Below is a small trained network, with its code and all its weights. Each question gives an input and a class and asks what happens when units are switched off, that is, made to give their printed mean instead of their output.

import numpy as np


def w(rows, s, z=0):
    codes = np.array(rows[::2]) - 128.0
    scale = np.full(codes.shape[1], s)
    scale[-1] = z or s
    return codes * scale


def norm(h):
    return h / np.sqrt((h * h).mean(-1, keepdims=True) + 1e-5)


def f(y):
    return y / 2 * (1 + np.tanh(0.7978845608 * (y + 0.044715 * y**3)))


def log_softmax(a):
    a = a - a.max(-1, keepdims=True)
    return a - np.log(np.exp(a).sum(-1, keepdims=True))


def net(x, mask):
    res = np.array(x, float).reshape(1, 3) / 4 @ E
    u = 0
    for l in range(2):
        y = f(norm(res) @ A[l][:, :-1].T + A[l][:, -1])
        res = res + np.where(mask[u : u + 12], y, B[l][:, -1]) @ B[l][:, :-1]
        u += 12
    return log_softmax(norm(res)[-1] @ U[:, :-1].T + U[:, -1])


A, B = {}, {}
E = w([
[58,12,180,154,193],'x0',
[84,93,1,35,159],'x1',
[107,94,67,75,237],'x2',
],0.0068)
A[0] = w([
[149,103,124,108,136,70],'L0N0',
[129,101,75,99,60,80],'L0N1',
[133,122,128,115,108,70],'L0N2',
[118,109,81,104,112,172],'L0N3',
[93,116,67,106,58,55],'L0N4',
[102,103,74,138,199,96],'L0N5',
[113,125,214,99,147,44],'L0N6',
[125,60,139,138,124,96],'L0N7',
[101,88,58,93,193,2],'L0N8',
[82,21,117,112,226,98],'L0N9',
[118,75,251,168,179,103],'L0N10',
[136,192,191,145,170,162],'L0N11',
],0.013,0.0031)
B[0] = w([
[92,85,134,128,105,127],'L0N0',
[132,154,45,163,132,165],'L0N1',
[174,105,94,143,133,122],'L0N2',
[27,97,158,131,55,179],'L0N3',
[88,157,64,158,72,168],'L0N4',
[141,46,132,73,141,200],'L0N5',
[116,106,131,153,123,146],'L0N6',
[166,199,144,138,142,153],'L0N7',
[235,50,210,98,114,226],'L0N8',
[118,220,44,4,149,254],'L0N9',
[47,114,82,251,187,224],'L0N10',
[194,155,161,132,46,176],'L0N11',
],0.017,0.0093)
A[1] = w([
[112,117,204,153,132,96],'L1N0',
[118,88,83,104,186,156],'L1N1',
[100,108,170,187,127,40],'L1N2',
[152,66,152,7,126,33],'L1N3',
[166,55,144,141,122,254],'L1N4',
[139,129,106,85,134,240],'L1N5',
[146,129,124,179,139,11],'L1N6',
[76,132,135,160,166,94],'L1N7',
[126,128,101,125,114,13],'L1N8',
[141,85,142,192,139,55],'L1N9',
[194,142,164,160,136,198],'L1N10',
[85,130,153,126,185,144],'L1N11',
],0.022,0.0019)
B[1] = w([
[78,139,72,156,165,145],'L1N0',
[117,189,126,54,147,183],'L1N1',
[128,115,130,142,222,159],'L1N2',
[248,3,85,119,130,252],'L1N3',
[148,164,78,93,166,155],'L1N4',
[135,103,144,191,143,183],'L1N5',
[137,98,120,145,171,150],'L1N6',
[157,134,179,83,89,160],'L1N7',
[101,119,124,174,143,138],'L1N8',
[88,74,145,146,161,155],'L1N9',
[118,109,192,114,103,169],'L1N10',
[108,166,146,80,71,146],'L1N11',
],0.027,0.016)
U = w([
[78,247,117,63,187,39],'0',
[163,182,224,152,45,82],'1',
[88,127,186,184,253,99],'2',
[208,86,60,104,149,255],'3',
[111,184,27,197,37,69],'4',
],0.016,0.0038)

Each question gives the input, the list of numbers given to net, and the class t.
The units are the neurons (one row each of A and B). Each row of codes is followed by its name. A weight is (code - 128) times the scale printed after its matrix; where a second scale follows, it is the last column's (A, B and U).
mask holds one flag per neuron, layer by layer. A switched-off neuron (its flag False) gives its mean, the last column of its row in B, instead of its output. The means were averaged over made-up inputs and are rounded, as every weight is.
A unit's drop is (log p(t) with every unit on - log p(t) with that unit switched off) / (log p(t) with every unit on - log p(t) with every unit switched off).
The circuit of an input: a set's keep is (log p(t) with only the set's units on - log p(t) with every unit switched off) / (log p(t) with every unit on - log p(t) with every unit switched off). Starting from the 12 units with the biggest drops (on a tie, the unit counted first), units are removed one at a time, each time the one whose removal leaves the highest keep (on an exact tie, the one counted first), for as long as the keep stays at least 0.8.
units of the circuit, in order: the units of the circuit, biggest drop first
unit that matters most: the unit with the biggest drop
top k neurons: the k neurons with the biggest drops, biggest first
top k neurons in layer l: the k neurons of layer l with the biggest drops, biggest first
drop when u is switched off: that unit's drop, to one decimal
input [3,0,-8], class 2: unit that matters most -> L0N9
input [8,-1,-2], class 0: top 2 neurons -> [L0N9, L1N3]
input [-1,1,-8], class 1: units of the circuit, in order -> [L0N10, L0N9, L1N3, L0N8]
input [-1,1,-7], class 1: top 2 neurons -> [L0N10, L0N9]
input [-3,-6,-3], class 2: units of the circuit, in order -> [L0N9, L1N3]
input [-2,0,-2], class 1: top 4 neurons -> [L0N10, L0N9, L1N3, L0N5]
input [3,-6,8], class 0: top 2 neurons -> [L0N10, L1N3]
input [6,-5,7], class 0: units of the circuit, in order -> [L0N10, L1N3, L0N9]
input [-5,-7,3], class 1: top 2 neurons in layer 0 -> [L0N10, L0N11]
input [5,1,-5], class 2: units of the circuit, in order -> [L0N10, L1N3]
input [-7,6,1], class 4: top 2 neurons -> [L1N3, L0N4]
input [-1,-1,0], class 1: top 2 neurons -> [L0N10, L0N5]
input [-8,1,1], class 4: top 2 neurons -> [L1N3, L0N8]
input [-2,0,-1], class 4: top 3 neurons -> [L0N8, L0N10, L1N3]
input [-8,-3,6], class 1: top 3 neurons -> [L0N9, L0N5, L1N3]
input [1,0,0], class 0: unit that matters most -> L0N10
input [-7,-8,3], class 1: top 2 neurons -> [L1N3, L0N10]
input [-8,0,0], class 4: top 2 neurons -> [L0N8, L1N3]
input [-3,3,0], class 4: drop when L1N3 is switched off -> 0.4
input [-2,8,-8], class 4: drop when L1N3 is switched off -> 0.1
input [6,2,-4], class 0: unit that matters most -> L1N3
